Below are the code and all the weights of a small trained network. Each question names an input and a target symbol and asks about switching units off, where a switched-off unit gives its printed mean instead of its output.

import numpy as np


def w(rows, s, z=0):
    codes = np.array(rows[::2]) - 128.0
    scale = np.full(codes.shape[1], s)
    scale[-1] = z or s
    return codes * scale


def norm(h):
    return h / np.sqrt((h * h).mean(-1, keepdims=True) + 1e-5)


def f(y):
    return y / 2 * (1 + np.tanh(0.7978845608 * (y + 0.044715 * y**3)))


def softmax(a):
    e = np.exp(a - a.max(-1, keepdims=True))
    return e / e.sum(-1, keepdims=True)


def log_softmax(a):
    a = a - a.max(-1, keepdims=True)
    return a - np.log(np.exp(a).sum(-1, keepdims=True))


def net(x, mask):
    ids = ['ΔΘΛΣΩαβγζητψ'.index(c) for c in x.split()]
    T = len(ids)
    res = E[ids] + P[:T]
    r = norm(res)
    for j in range(2):
        rows = slice(4 * j, 4 * j + 4)
        q, k, v = (r @ M[0][rows].T for M in (Q, K, V))
        z = softmax(np.where(np.tri(T) > 0, q @ k.T / 4**0.5, -1e9)) @ v
        o = O[0][rows]
        res = res + np.where(mask[j], z, o[:, -1]) @ o[:, :-1]
    y = f(norm(res) @ A[0][:, :-1].T + A[0][:, -1])
    res = res + np.where(mask[2:10], y, B[0][:, -1]) @ B[0][:, :-1]
    return log_softmax(norm(res)[-1] @ U[:, :-1].T + U[:, -1])


Q, K, V, O, A, B = {}, {}, {}, {}, {}, {}
E = w([
[127,106,124,152,109],'Δ',
[135,95,128,151,100],'Θ',
[135,103,127,157,102],'Λ',
[138,95,129,157,101],'Σ',
[118,97,114,97,193],'Ω',
[158,121,73,163,133],'α',
[156,139,150,170,221],'β',
[100,174,131,70,119],'γ',
[246,164,31,130,98],'ζ',
[230,121,4,250,140],'η',
[189,79,167,41,174],'τ',
[85,123,146,203,126],'ψ',
],0.018)
P = w([
[106,139,3,118,145],'0',
[138,76,82,120,95],'1',
[133,87,97,124,99],'2',
[136,95,112,120,96],'3',
[128,102,126,118,95],'4',
[128,112,137,118,96],'5',
[124,115,146,120,97],'6',
[126,112,156,119,99],'7',
[126,116,160,117,99],'8',
[125,116,165,115,101],'9',
],0.011)
Q[0] = w([
[144,29,227,234,128],'h1',
[236,162,179,208,69],'h1',
[122,199,141,67,97],'h1',
[110,153,224,149,54],'h1',
[177,243,93,159,248],'h2',
[125,53,182,111,42],'h2',
[81,134,50,159,137],'h2',
[121,76,22,148,223],'h2',
],0.013)
K[0] = w([
[131,106,201,183,178],'h1',
[169,84,176,137,81],'h1',
[120,139,138,75,122],'h1',
[113,134,232,136,105],'h1',
[178,116,32,121,126],'h2',
[116,140,247,103,147],'h2',
[101,145,84,147,122],'h2',
[86,152,7,139,178],'h2',
],0.018)
V[0] = w([
[156,43,114,156,153],'h1',
[2,142,117,103,146],'h1',
[121,82,127,12,118],'h1',
[134,183,206,91,89],'h1',
[32,106,176,91,205],'h2',
[110,147,126,85,232],'h2',
[131,138,106,31,35],'h2',
[43,99,83,121,155],'h2',
],0.0085)
O[0] = w([
[205,175,138,67,150,198],'h1',
[140,118,100,184,139,86],'h1',
[79,108,50,99,230,123],'h1',
[127,92,14,174,92,3],'h1',
[127,253,132,96,153,37],'h2',
[173,201,171,194,113,84],'h2',
[131,93,85,84,75,223],'h2',
[39,157,154,209,48,192],'h2',
],0.0069,0.0041)
A[0] = w([
[94,214,171,129,132,76],'n1',
[80,88,156,177,200,103],'n2',
[5,141,190,53,173,225],'n3',
[48,124,106,81,237,2],'n4',
[119,119,187,117,102,77],'n5',
[152,102,201,126,254,140],'n6',
[95,35,83,154,125,63],'n7',
[211,162,189,121,138,126],'n8',
],0.012,0.0042)
B[0] = w([
[88,52,105,67,59,142],'n1',
[206,224,48,133,46,140],'n2',
[210,9,100,144,123,224],'n3',
[147,137,204,95,75,174],'n4',
[91,141,88,133,130,175],'n5',
[37,229,141,146,142,200],'n6',
[131,159,149,118,179,216],'n7',
[132,130,87,136,167,253],'n8',
],0.011,0.0049)
U = w([
[101,98,179,217,54,164],'Δ',
[136,106,194,96,103,156],'Θ',
[136,93,157,144,147,100],'Λ',
[136,91,190,121,138,95],'Σ',
[115,181,142,39,40,146],'Ω',
[173,99,92,247,178,89],'α',
[93,188,131,153,144,254],'β',
[226,187,40,75,125,43],'γ',
[145,94,189,99,136,98],'ζ',
[111,102,166,150,175,147],'η',
[145,157,207,32,153,167],'τ',
[58,111,33,115,129,160],'ψ',
],0.011,0.0046)

Each question gives the input, a string of symbols that net reads in full, and the target symbol t.
The units are the heads (4 rows each of Q, K, V and O) and the neurons (one row each of A and B). Each row of codes is followed by its name. A weight is (code - 128) times the scale printed after its matrix; where a second scale follows, it is the last column's (O, A, B and U).
mask holds one flag per unit, heads first, then neurons. A switched-off unit (its flag False) gives its mean, the last column of its rows in O or B, instead of its output. The means were averaged over made-up inputs and are rounded, as every weight is.
A unit's drop is (log p(t) with every unit on - log p(t) with that unit switched off) / (log p(t) with every unit on - log p(t) with every unit switched off).
The circuit of an input: a set's keep is (log p(t) with only the set's units on - log p(t) with every unit switched off) / (log p(t) with every unit on - log p(t) with every unit switched off). Starting from all 10 units, units are removed one at a time, each time the one whose removal leaves the highest keep (on an exact tie, the one counted first), for as long as the keep stays at least 0.8.
circuit, biggest first: the units of the circuit, biggest drop first
most important unit: the unit with the biggest drop
top k neurons: the k neurons with the biggest drops, biggest first
heads that matter: for each layer, one digit per head in row order, 1 if its drop is at least 0.15 and else 0, layers parted by /
input Δ Θ γ Λ, target Ω: circuit, biggest first : (h2 n3)
input Θ τ Θ, target γ: circuit, biggest first : (h2 h1)
input τ γ γ Σ τ α Λ, target γ: most important unit : h2
input γ γ Ω Θ γ γ γ τ Δ, target γ: circuit, biggest first : (h2 n8)
input Ω γ Σ, target Ω: circuit, biggest first : (h2 n3)
input ζ α α α β Λ, target β: circuit, biggest first : (h2 n6)
input ψ η ζ γ Σ γ α, target ψ: top 4 neurons : (n8 n1 n5 n4)
input ζ α Σ γ γ ζ τ Θ, target γ: heads that matter : 01
input Δ ζ α τ γ γ τ Λ, target γ: heads that matter : 01
input β ψ Θ ζ ζ ψ α, target β: top 3 neurons : (n3 n6 n8)
input ζ Σ Δ Σ β Σ, target β: top 2 neurons : (n8 n6)
input ψ η Θ ψ γ β Ω, target ψ: top 4 neurons : (n1 n6 n5 n3)
input Ω α Ω, target Ω: circuit, biggest first : (n1 n2 h2)
input α Δ τ γ τ γ Ω, target α: top 3 neurons : (n3 n2 n6)
input β Δ α Δ Δ Σ τ α Ω, target β: circuit, biggest first : (n6)
input γ τ Δ, target γ: heads that matter : 11
input γ ζ ψ γ τ α, target γ: top 3 neurons : (n8 n6 n3)
input γ Λ Δ, target Ω: circuit, biggest first : (h2 h1)
input ψ Θ β Σ Δ, target β: circuit, biggest first : (h2 n6)
input Ω Ω Σ η τ Ω, target Ω: top 3 neurons : (n1 n2 n6)
